Here is a tiny trained network, its code and every weight. The questions are about switching its units off for an input and a target symbol, where a switched-off unit gives its printed mean instead of its output.

import numpy as np


def w(rows, s, z=0):
    codes = np.array(rows[::2]) - 128.0
    scale = np.full(codes.shape[1], s)
    scale[-1] = z or s
    return codes * scale


def f(y):
    return y / 2 * (1 + np.tanh(0.7978845608 * (y + 0.044715 * y**3)))


def softmax(a):
    e = np.exp(a - a.max(-1, keepdims=True))
    return e / e.sum(-1, keepdims=True)


def log_softmax(a):
    a = a - a.max(-1, keepdims=True)
    return a - np.log(np.exp(a).sum(-1, keepdims=True))


def net(x, mask):
    ids = ['δεμπφψ'.index(c) for c in x.split()]
    T = len(ids)
    res = E[ids] + P[:T]
    u = 0
    for l in range(2):
        q, k, v = (res @ M[l].T for M in (Q, K, V))
        z = softmax(np.where(np.tri(T) > 0, q @ k.T / 2**0.5, -1e9)) @ v
        res = res + np.where(mask[u], z, O[l][:, -1]) @ O[l][:, :-1]
        u += 1
        y = f(res @ A[l][:, :-1].T + A[l][:, -1])
        res = res + np.where(mask[u : u + 8], y, B[l][:, -1]) @ B[l][:, :-1]
        u += 8
    return log_softmax(res[-1] @ U[:, :-1].T + U[:, -1])


Q, K, V, O, A, B = {}, {}, {}, {}, {}, {}
E = w([
[86,203,115,42,108,47,173],'δ',
[123,150,137,140,85,130,139],'ε',
[110,123,112,134,138,4,112],'μ',
[176,153,119,124,103,98,33],'π',
[134,57,153,106,88,97,131],'φ',
[148,163,121,186,201,108,181],'ψ',
],0.022)
P = w([
[164,191,2,148,24,83,231],'0',
[136,150,114,83,101,99,236],'1',
[95,121,139,108,126,116,206],'2',
[138,119,171,122,87,147,186],'3',
[132,156,217,145,102,131,156],'4',
[100,127,212,161,122,107,104],'5',
[104,135,221,132,150,127,87],'6',
[118,138,225,118,168,134,67],'7',
[100,106,237,128,183,116,45],'8',
[107,72,247,150,177,115,17],'9',
[172,101,228,79,205,146,30],'10',
[170,117,170,54,201,114,95],'11',
],0.0059)
Q[0] = w([
[177,147,211,98,135,3,130],'0.h0',
[93,94,170,197,133,175,180],'0.h0',
],0.0073)
K[0] = w([
[94,119,170,107,209,189,1],'0.h0',
[148,182,38,85,145,189,84],'0.h0',
],0.0076)
V[0] = w([
[186,209,136,91,179,202,190],'0.h0',
[71,31,58,198,193,23,253],'0.h0',
],0.0051)
O[0] = w([
[137,153,10,179,70,144,110,2],'0.h0',
[137,164,160,209,83,22,152,146],'0.h0',
],0.011,0.0036)
A[0] = w([
[171,68,119,94,92,53,214,103],'0.n0',
[139,143,32,129,78,142,200,244],'0.n1',
[149,107,78,70,91,70,140,151],'0.n2',
[149,97,155,123,205,170,153,109],'0.n3',
[155,189,79,191,254,144,224,83],'0.n4',
[97,126,152,57,147,103,84,253],'0.n5',
[207,158,100,166,107,94,114,102],'0.n6',
[176,77,87,130,104,133,143,173],'0.n7',
],0.0084,0.0019)
B[0] = w([
[81,151,177,183,111,89,162,244],'0.n0',
[159,185,162,143,118,250,164,144],'0.n1',
[94,130,126,48,81,110,141,192],'0.n2',
[175,145,107,213,206,114,146,148],'0.n3',
[113,171,253,146,132,144,98,176],'0.n4',
[175,183,142,142,81,59,141,254],'0.n5',
[82,137,156,68,163,74,32,153],'0.n6',
[55,78,231,94,218,140,87,127],'0.n7',
],0.008,0.0079)
Q[1] = w([
[92,92,49,85,217,189,134],'1.h0',
[88,100,95,219,156,102,254],'1.h0',
],0.0073)
K[1] = w([
[2,229,84,126,46,159,206],'1.h0',
[109,207,142,106,44,161,106],'1.h0',
],0.0074)
V[1] = w([
[139,215,88,244,254,120,97],'1.h0',
[228,147,11,110,89,37,122],'1.h0',
],0.0067)
O[1] = w([
[89,108,35,189,95,67,104,61],'1.h0',
[254,192,8,94,66,87,26,5],'1.h0',
],0.0082,0.0026)
A[1] = w([
[181,150,82,115,91,156,195,194],'1.n0',
[150,126,185,143,100,132,88,148],'1.n1',
[7,19,125,80,140,93,130,196],'1.n2',
[98,201,71,112,72,116,116,184],'1.n3',
[115,64,123,42,162,105,186,137],'1.n4',
[156,132,137,186,50,194,81,254],'1.n5',
[93,89,145,108,98,167,166,230],'1.n6',
[96,171,174,41,181,148,2,156],'1.n7',
],0.0085,0.0039)
B[1] = w([
[76,72,22,55,138,177,93,146],'1.n0',
[74,2,86,102,221,120,81,202],'1.n1',
[132,169,238,204,179,207,112,249],'1.n2',
[155,184,126,191,136,244,167,198],'1.n3',
[175,160,70,144,178,121,32,196],'1.n4',
[7,84,52,139,172,35,202,147],'1.n5',
[136,101,36,121,234,106,96,191],'1.n6',
[194,86,91,136,157,147,95,210],'1.n7',
],0.0064,0.011)
U = w([
[144,163,170,125,79,218,66,8],'δ',
[69,94,55,110,176,148,138,195],'ε',
[201,96,137,185,58,134,153,253],'μ',
[93,149,83,129,138,173,1,138],'π',
[100,89,171,51,140,146,102,132],'φ',
[169,138,128,224,118,209,97,47],'ψ',
],0.0074,0.002)

Each question gives the input, a string of symbols that net reads in full, and the target symbol t.
The units are the heads (2 rows each of Q, K, V and O) and the neurons (one row each of A and B). Each row of codes is followed by its name. A weight is (code - 128) times the scale printed after its matrix; where a second scale follows, it is the last column's (O, A, B and U).
mask holds one flag per unit, layer by layer, with each layer's heads first. A switched-off unit (its flag False) gives its mean, the last column of its rows in O or B, instead of its output. The means were averaged over made-up inputs and are rounded, as every weight is.
A unit's drop is (log p(t) with every unit on - log p(t) with that unit switched off) / (log p(t) with every unit on - log p(t) with every unit switched off).
The circuit of an input: a set's keep is (log p(t) with only the set's units on - log p(t) with every unit switched off) / (log p(t) with every unit on - log p(t) with every unit switched off). Starting from the 12 units with the biggest drops (on a tie, the unit counted first), units are removed one at a time, each time the one whose removal leaves the highest keep (on an exact tie, the one counted first), for as long as the keep stays at least 0.8.
units of the circuit, in order: the units of the circuit, biggest drop first
most important unit: the unit with the biggest drop
top k neurons: the k neurons with the biggest drops, biggest first
top k neurons in layer l: the k neurons of layer l with the biggest drops, biggest first
drop of u: that unit's drop, to one decimal
input δ φ ε, target φ: units of the circuit, in order : 1.h0, 1.n3
input δ π δ, target π: units of the circuit, in order : 1.h0
input φ δ δ δ ε ε δ ψ ε φ, target ψ: units of the circuit, in order : 1.n2, 1.h0, 0.n0, 0.n3
input μ π δ δ π δ, target π: units of the circuit, in order : 0.h0, 1.h0
input φ μ φ δ δ μ, target μ: units of the circuit, in order : 0.h0, 0.n0, 1.n6
input μ μ ε, target μ: units of the circuit, in order : 0.h0, 1.n2
input π φ μ δ, target μ: top 2 neurons : 0.n0, 1.n2
input δ ε δ ψ δ, target ψ: top 3 neurons : 1.n2, 0.n4, 1.n3
input δ δ ψ π δ φ δ ε, target ε: top 2 neurons : 1.n5, 1.n2
input π π φ δ π μ δ ψ π, target ψ: top 2 neurons : 0.n3, 1.n2
input ψ ψ ε δ φ ψ ε μ μ μ ε, target μ: top 2 neurons : 1.n6, 1.n4
input μ ψ ε, target ψ: top 2 neurons in layer 0 : 0.n4, 0.n0
input δ φ δ δ φ ε, target φ: top 2 neurons : 1.n3, 0.n3
input φ φ ε π π μ φ δ ψ φ, target ψ: top 2 neurons : 1.n2, 0.n3
input ψ π π ε δ δ μ ε μ φ π π, target φ: most important unit : 0.n3
input δ ψ φ φ ψ δ μ δ ψ φ ε μ, target ψ: top 4 neurons : 1.n2, 0.n0, 0.n4, 0.n6
input ψ δ μ ψ φ φ ψ ψ μ, target ψ: top 2 neurons : 1.n2, 0.n0
input δ π ε π π ψ π, target ψ: top 2 neurons in layer 0 : 0.n4, 0.n3
input ε δ ε, target ε: top 4 neurons in layer 1 : 1.n5, 1.n2, 1.n6, 1.n0
input π φ δ, target δ: top 2 neurons : 1.n3, 0.n0
input ε π δ π φ δ φ ε ε ψ φ δ, target ψ: top neuron : 0.n3
input δ δ μ ε δ, target μ: drop of 1.n2 : 0.1
